Below is a small trained network, with its code and all its weights. Each question gives an input and a target symbol and asks what happens when units are switched off, that is, made to give their printed mean instead of their output.

import numpy as np


def w(rows, s, z=0):
    codes = np.array(rows[::2]) - 128.0
    scale = np.full(codes.shape[1], s)
    scale[-1] = z or s
    return codes * scale


def norm(h):
    return h / np.sqrt((h * h).mean(-1, keepdims=True) + 1e-5)


def softmax(a):
    e = np.exp(a - a.max(-1, keepdims=True))
    return e / e.sum(-1, keepdims=True)


def log_softmax(a):
    a = a - a.max(-1, keepdims=True)
    return a - np.log(np.exp(a).sum(-1, keepdims=True))


def net(x, mask):
    ids = ['ΓΔΘΛΞΩαβεημστφψ'.index(c) for c in x.split()]
    T = len(ids)
    res = E[ids] + P[:T]
    u = 0
    for l in range(3):
        r = norm(res)
        for j in range(2):
            rows = slice(3 * j, 3 * j + 3)
            q, k, v = (r @ M[l][rows].T for M in (Q, K, V))
            z = softmax(np.where(np.tri(T) > 0, q @ k.T / 3**0.5, -1e9)) @ v
            o = O[l][rows]
            res = res + np.where(mask[u + j], z, o[:, -1]) @ o[:, :-1]
        u += 2
    return log_softmax(norm(res)[-1] @ U[:, :-1].T + U[:, -1])


Q, K, V, O = {}, {}, {}, {}
E = w([
[83,46,113,130,149],'Γ',
[143,161,111,166,115],'Δ',
[249,164,166,180,169],'Θ',
[137,102,133,124,84],'Λ',
[116,105,134,139,121],'Ξ',
[110,35,140,128,134],'Ω',
[209,199,55,94,147],'α',
[26,137,195,9,103],'β',
[142,78,104,223,122],'ε',
[105,166,75,118,21],'η',
[105,49,182,92,95],'μ',
[83,61,160,155,109],'σ',
[28,117,126,141,182],'τ',
[109,109,89,119,152],'φ',
[185,184,66,157,98],'ψ',
],0.02)
P = w([
[148,27,82,64,91],'0',
[3,61,81,83,167],'1',
[153,63,127,58,94],'2',
[134,89,140,72,88],'3',
[119,132,155,85,88],'4',
[2,127,144,110,161],'5',
[127,117,154,87,80],'6',
[99,75,98,53,161],'7',
],0.0068)
Q[0] = w([
[124,78,97,222,130],'L0H1',
[254,164,148,174,178],'L0H1',
[123,133,76,103,49],'L0H1',
[94,134,64,171,89],'L0H2',
[99,146,115,109,107],'L0H2',
[139,239,104,106,126],'L0H2',
],0.02)
K[0] = w([
[164,81,135,241,114],'L0H1',
[215,106,107,203,254],'L0H1',
[153,245,134,133,71],'L0H1',
[160,195,100,105,120],'L0H2',
[137,148,152,111,61],'L0H2',
[87,184,135,16,23],'L0H2',
],0.016)
V[0] = w([
[94,116,159,140,105],'L0H1',
[103,149,143,53,88],'L0H1',
[79,117,36,123,3],'L0H1',
[102,148,181,119,77],'L0H2',
[147,137,183,194,163],'L0H2',
[167,141,129,64,204],'L0H2',
],0.023)
O[0] = w([
[91,83,136,159,162,154],'L0H1',
[100,86,62,137,74,224],'L0H1',
[32,185,98,252,66,252],'L0H1',
[86,144,130,74,166,123],'L0H2',
[121,98,217,134,111,50],'L0H2',
[198,67,101,115,91,91],'L0H2',
],0.018,0.015)
Q[1] = w([
[42,74,222,193,116],'L1H1',
[193,249,156,121,73],'L1H1',
[75,122,213,167,114],'L1H1',
[199,114,145,75,138],'L1H2',
[178,131,151,120,116],'L1H2',
[11,94,101,250,108],'L1H2',
],0.017)
K[1] = w([
[225,176,194,172,154],'L1H1',
[94,4,79,161,173],'L1H1',
[210,147,213,160,138],'L1H1',
[48,101,107,182,93],'L1H2',
[148,117,97,155,156],'L1H2',
[241,147,136,62,167],'L1H2',
],0.02)
V[1] = w([
[206,106,90,185,33],'L1H1',
[124,13,11,98,161],'L1H1',
[114,69,72,240,130],'L1H1',
[161,92,251,65,217],'L1H2',
[228,133,75,27,207],'L1H2',
[66,116,193,215,96],'L1H2',
],0.011)
O[1] = w([
[136,156,59,167,45,149],'L1H1',
[232,32,112,102,75,137],'L1H1',
[124,32,83,181,144,195],'L1H1',
[97,195,241,43,155,1],'L1H2',
[123,158,178,119,6,77],'L1H2',
[129,106,100,114,249,144],'L1H2',
],0.011,0.016)
Q[2] = w([
[127,107,107,3,211],'L2H1',
[3,170,82,111,63],'L2H1',
[110,201,132,223,164],'L2H1',
[148,162,207,109,135],'L2H2',
[75,79,107,78,107],'L2H2',
[165,110,173,146,126],'L2H2',
],0.022)
K[2] = w([
[205,154,144,190,253],'L2H1',
[30,221,122,89,90],'L2H1',
[14,63,111,118,119],'L2H1',
[168,85,121,243,109],'L2H2',
[146,210,117,50,130],'L2H2',
[106,144,97,151,118],'L2H2',
],0.02)
V[2] = w([
[152,97,185,253,89],'L2H1',
[197,128,178,163,145],'L2H1',
[193,194,87,193,189],'L2H1',
[149,37,172,185,154],'L2H2',
[31,50,124,68,89],'L2H2',
[195,161,65,48,165],'L2H2',
],0.031)
O[2] = w([
[221,117,217,166,38,180],'L2H1',
[176,169,119,85,58,4],'L2H1',
[254,192,125,119,173,145],'L2H1',
[91,76,234,131,134,146],'L2H2',
[23,77,65,116,155,182],'L2H2',
[185,68,65,170,76,98],'L2H2',
],0.024,0.018)
U = w([
[148,71,149,156,171,71],'Γ',
[130,155,133,154,164,105],'Δ',
[124,114,187,8,111,254],'Θ',
[82,221,84,170,116,53],'Λ',
[118,142,126,157,160,72],'Ξ',
[144,77,156,144,170,103],'Ω',
[143,151,114,116,84,151],'α',
[95,97,98,105,153,128],'β',
[114,204,157,119,155,131],'ε',
[128,155,103,163,142,54],'η',
[65,83,91,108,153,155],'μ',
[94,163,203,115,175,146],'σ',
[133,49,161,146,180,61],'τ',
[173,122,102,114,90,204],'φ',
[141,123,136,160,157,72],'ψ',
],0.012,0.0079)

Each question gives the input, a string of symbols that net reads in full, and the target symbol t.
The units are the heads (3 rows each of Q, K, V and O). Each row of codes is followed by its name. A weight is (code - 128) times the scale printed after its matrix; where a second scale follows, it is the last column's (O and U).
mask holds one flag per head, layer by layer. A switched-off head (its flag False) gives its mean, the last column of its rows in O, instead of its output. The means were averaged over made-up inputs and are rounded, as every weight is.
A unit's drop is (log p(t) with every unit on - log p(t) with that unit switched off) / (log p(t) with every unit on - log p(t) with every unit switched off).
The circuit of an input: a set's keep is (log p(t) with only the set's units on - log p(t) with every unit switched off) / (log p(t) with every unit on - log p(t) with every unit switched off). Starting from all 6 units, units are removed one at a time, each time the one whose removal leaves the highest keep (on an exact tie, the one counted first), for as long as the keep stays at least 0.8.
units of the circuit, in order: the units of the circuit, biggest drop first
most important unit: the unit with the biggest drop
which heads matter: for each layer, one digit per head in row order, 1 if its drop is at least 0.15 and else 0, layers parted by /
drop of u: that unit's drop, to one decimal
input Ω β Δ η α, target φ: units of the circuit, in order => [L0H1 L2H2 L0H2]
input μ μ α Θ Γ, target Θ: units of the circuit, in order => [L0H1 L1H2 L0H2]
input μ Ξ ψ τ σ τ ε τ, target σ: most important unit => L0H1
input β Ξ β β α Δ ψ, target φ: units of the circuit, in order => [L0H1 L0H2 L2H2]
input Δ Γ Γ Ω Ξ Λ η ε, target σ: which heads matter => 10 / 00 / 00
input μ ε ε Δ ψ Ω, target σ: which heads matter => 11 / 00 / 01
input τ Γ Ω Λ β μ α φ, target φ: units of the circuit, in order => [L0H1 L2H2]
input σ β α Ω, target φ: which heads matter => 10 / 01 / 01
input Λ α μ Ω η, target Λ: units of the circuit, in order => [L0H1 L0H2]
input φ Θ α Ω, target Θ: units of the circuit, in order => [L0H1 L1H2]
input ε ε Ξ φ, target σ: units of the circuit, in order => [L2H2 L0H2]
input β ψ α α α Ω, target φ: units of the circuit, in order => [L0H1 L2H2]
input μ α ψ Ξ α Θ ψ μ, target Θ: units of the circuit, in order => [L0H1 L1H2 L0H2]
input Ω β φ β η α ψ, target φ: which heads matter => 10 / 10 / 01
input Δ Θ ψ ψ, target Θ: which heads matter => 10 / 00 / 00
input α σ τ, target φ: units of the circuit, in order => [L0H1 L2H2]
input μ Ξ ε φ, target σ: which heads matter => 11 / 00 / 01
input α Ω Γ τ η ψ, target Λ: most important unit => L0H2
input ψ Λ φ Λ Γ α Λ, target φ: units of the circuit, in order => [L2H2 L0H1]
input τ β β α μ Θ α Θ, target Θ: most important unit => L0H1
input η Ξ τ α, target φ: which heads matter => 10 / 00 / 01
input ε μ Δ Θ Δ σ, target Θ: which heads matter => 10 / 01 / 00
input τ α Γ, target φ: drop of L0H2 => 0.1
input α Θ Γ Ω Ω Δ, target Θ: drop of L0H2 => 0.3
